Below is a small trained network, with its code and all its weights. Each question gives an input and a class and asks what happens when units are switched off, that is, made to give their printed mean instead of their output.

import numpy as np


def w(rows, s, z=0):
    codes = np.array(rows[::2]) - 128.0
    scale = np.full(codes.shape[1], s)
    scale[-1] = z or s
    return codes * scale


def f(y):
    return np.maximum(y, 0)


def log_softmax(a):
    a = a - a.max(-1, keepdims=True)
    return a - np.log(np.exp(a).sum(-1, keepdims=True))


def net(x, mask):
    res = np.array(x, float).reshape(1, 3) / 4 @ E
    y = f(res @ A[0][:, :-1].T + A[0][:, -1])
    res = res + np.where(mask, y, B[0][:, -1]) @ B[0][:, :-1]
    return log_softmax(res[-1] @ U[:, :-1].T + U[:, -1])


A, B = {}, {}
E = w([
[8,138,171,54,216,118,66,130,130,96],'x0',
[6,250,53,171,101,111,139,124,150,170],'x1',
[113,116,95,57,88,82,223,163,94,37],'x2',
],0.011)
A[0] = w([
[177,190,193,185,140,189,20,119,178,123,122],'neuron 1',
[73,116,126,77,125,86,157,176,104,75,153],'neuron 2',
[149,166,137,133,187,238,56,70,146,171,8],'neuron 3',
[195,85,232,108,130,207,84,121,123,113,98],'neuron 4',
[124,140,121,71,69,31,189,156,76,61,60],'neuron 5',
[66,213,79,141,118,122,173,135,145,92,45],'neuron 6',
[137,180,115,180,156,156,61,145,194,206,70],'neuron 7',
[68,99,185,58,173,137,77,121,124,130,128],'neuron 8',
[140,187,131,50,90,63,200,175,85,62,23],'neuron 9',
[54,217,94,142,108,126,115,140,162,179,216],'neuron 10',
[60,119,155,103,200,109,108,106,150,106,40],'neuron 11',
[179,121,82,223,11,137,176,173,168,151,58],'neuron 12',
[130,205,83,154,29,138,141,105,108,176,174],'neuron 13',
[74,170,152,60,178,100,80,163,111,107,49],'neuron 14',
[90,154,84,42,135,102,214,208,92,72,29],'neuron 15',
[156,118,196,163,197,190,75,99,193,199,169],'neuron 16',
[71,170,88,166,119,126,146,113,151,189,60],'neuron 17',
[126,119,105,124,169,143,164,130,124,182,241],'neuron 18',
[35,156,140,113,168,98,95,94,117,117,159],'neuron 19',
[164,57,176,83,193,173,118,157,108,117,29],'neuron 20',
[194,49,163,115,127,125,112,153,91,99,29],'neuron 21',
[97,150,167,58,201,193,84,115,162,102,35],'neuron 22',
[180,113,99,199,59,129,202,122,157,177,68],'neuron 23',
[179,102,97,199,92,188,188,109,99,159,60],'neuron 24',
[133,120,72,117,58,128,158,199,57,89,245],'neuron 25',
[25,128,151,89,206,82,113,133,105,66,145],'neuron 26',
[130,182,133,154,127,167,33,88,134,190,58],'neuron 27',
[215,93,205,90,163,100,122,120,57,29,186],'neuron 28',
[90,214,120,192,119,130,167,118,117,84,35],'neuron 29',
[39,197,125,117,108,140,153,100,201,150,50],'neuron 30',
],0.011,0.012)
B[0] = w([
[90,98,117,107,56,93,83,118,153,162,214],'neuron 1',
[85,86,173,120,68,115,81,114,133,163,198],'neuron 2',
[58,145,66,170,67,97,10,131,240,43,179],'neuron 3',
[98,179,176,115,170,190,180,167,147,137,211],'neuron 4',
[49,163,90,135,87,86,87,122,186,139,198],'neuron 5',
[78,179,142,139,180,201,134,175,184,73,184],'neuron 6',
[58,145,80,110,68,78,105,142,192,132,198],'neuron 7',
[163,167,92,212,117,115,203,69,85,141,195],'neuron 8',
[37,145,39,154,65,79,81,164,231,83,186],'neuron 9',
[108,96,201,87,145,204,177,178,85,135,251],'neuron 10',
[189,204,58,224,168,106,190,63,102,70,166],'neuron 11',
[175,206,55,217,161,76,169,37,81,60,212],'neuron 12',
[115,147,200,117,179,182,168,103,81,150,220],'neuron 13',
[201,194,71,202,151,114,196,42,141,94,175],'neuron 14',
[28,127,60,158,42,63,54,163,225,88,192],'neuron 15',
[77,95,130,79,47,99,105,139,119,180,240],'neuron 16',
[102,187,137,165,150,177,78,198,191,44,181],'neuron 17',
[125,111,201,27,122,133,191,68,58,237,201],'neuron 18',
[185,169,109,134,130,113,201,63,89,176,208],'neuron 19',
[44,206,148,138,181,216,109,205,181,75,176],'neuron 20',
[46,224,124,193,205,239,56,162,189,30,181],'neuron 21',
[173,208,35,205,171,105,153,54,135,24,167],'neuron 22',
[198,214,60,220,152,94,176,53,109,72,200],'neuron 23',
[186,179,53,218,174,91,151,85,108,49,187],'neuron 24',
[90,117,181,59,88,78,136,74,91,232,236],'neuron 25',
[173,168,107,168,146,102,213,60,91,157,218],'neuron 26',
[59,145,76,117,93,64,100,120,217,132,189],'neuron 27',
[96,180,164,98,141,189,186,157,90,146,245],'neuron 28',
[114,205,154,178,208,211,68,185,196,49,162],'neuron 29',
[96,177,173,134,219,191,125,207,187,62,186],'neuron 30',
],0.012,0.019)
U = w([
[183,159,76,201,164,127,166,64,120,76,73],'0',
[96,163,161,145,203,252,126,187,177,80,24],'1',
[73,134,89,142,57,73,66,133,200,111,60],'2',
[149,111,196,73,119,150,183,78,76,204,241],'3',
[219,62,205,42,219,17,57,229,55,82,9],'4',
[237,61,138,44,118,41,63,189,31,43,9],'5',
[200,44,107,27,140,23,78,219,38,41,9],'6',
],0.018,0.014)

Each question gives the input, the list of numbers given to net, and the class t.
The units are the neurons (one row each of A and B). Each row of codes is followed by its name. A weight is (code - 128) times the scale printed after its matrix; where a second scale follows, it is the last column's (A, B and U).
mask holds one flag per neuron, in row order. A switched-off neuron (its flag False) gives its mean, the last column of its row in B, instead of its output. The means were averaged over made-up inputs and are rounded, as every weight is.
A unit's drop is (log p(t) with every unit on - log p(t) with that unit switched off) / (log p(t) with every unit on - log p(t) with every unit switched off).
unit that matters most: the unit with the biggest drop
k most important neurons: the k neurons with the biggest drops, biggest first
drop of u: that unit's drop, to one decimal
input [7,4,7], class 0: unit that matters most => neuron 26
input [4,-3,-3], class 0: 3 most important neurons => (neuron 25; neuron 22; neuron 10)
input [7,7,6], class 0: 2 most important neurons => (neuron 26; neuron 14)
input [8,8,0], class 0: 2 most important neurons => (neuron 26; neuron 19)
input [4,2,-4], class 0: 2 most important neurons => (neuron 15; neuron 19)
input [1,-5,5], class 1: 3 most important neurons => (neuron 28; neuron 21; neuron 16)
input [-3,0,-4], class 2: 4 most important neurons => (neuron 28; neuron 25; neuron 19; neuron 26)
input [3,-5,6], class 2: 4 most important neurons => (neuron 15; neuron 10; neuron 9; neuron 5)
input [0,3,-1], class 3: 2 most important neurons => (neuron 21; neuron 20)
input [4,6,6], class 1: 2 most important neurons => (neuron 6; neuron 30)
input [-6,7,-7], class 1: 3 most important neurons => (neuron 13; neuron 10; neuron 17)
input [4,-3,-2], class 0: 2 most important neurons => (neuron 25; neuron 22)
input [-2,-4,0], class 1: drop of neuron 21 => 0.6
input [-6,-8,-7], class 1: drop of neuron 4 => 0.7
input [-4,-7,6], class 1: drop of neuron 28 => 0.1
input [-4,6,8], class 2: unit that matters most => neuron 15
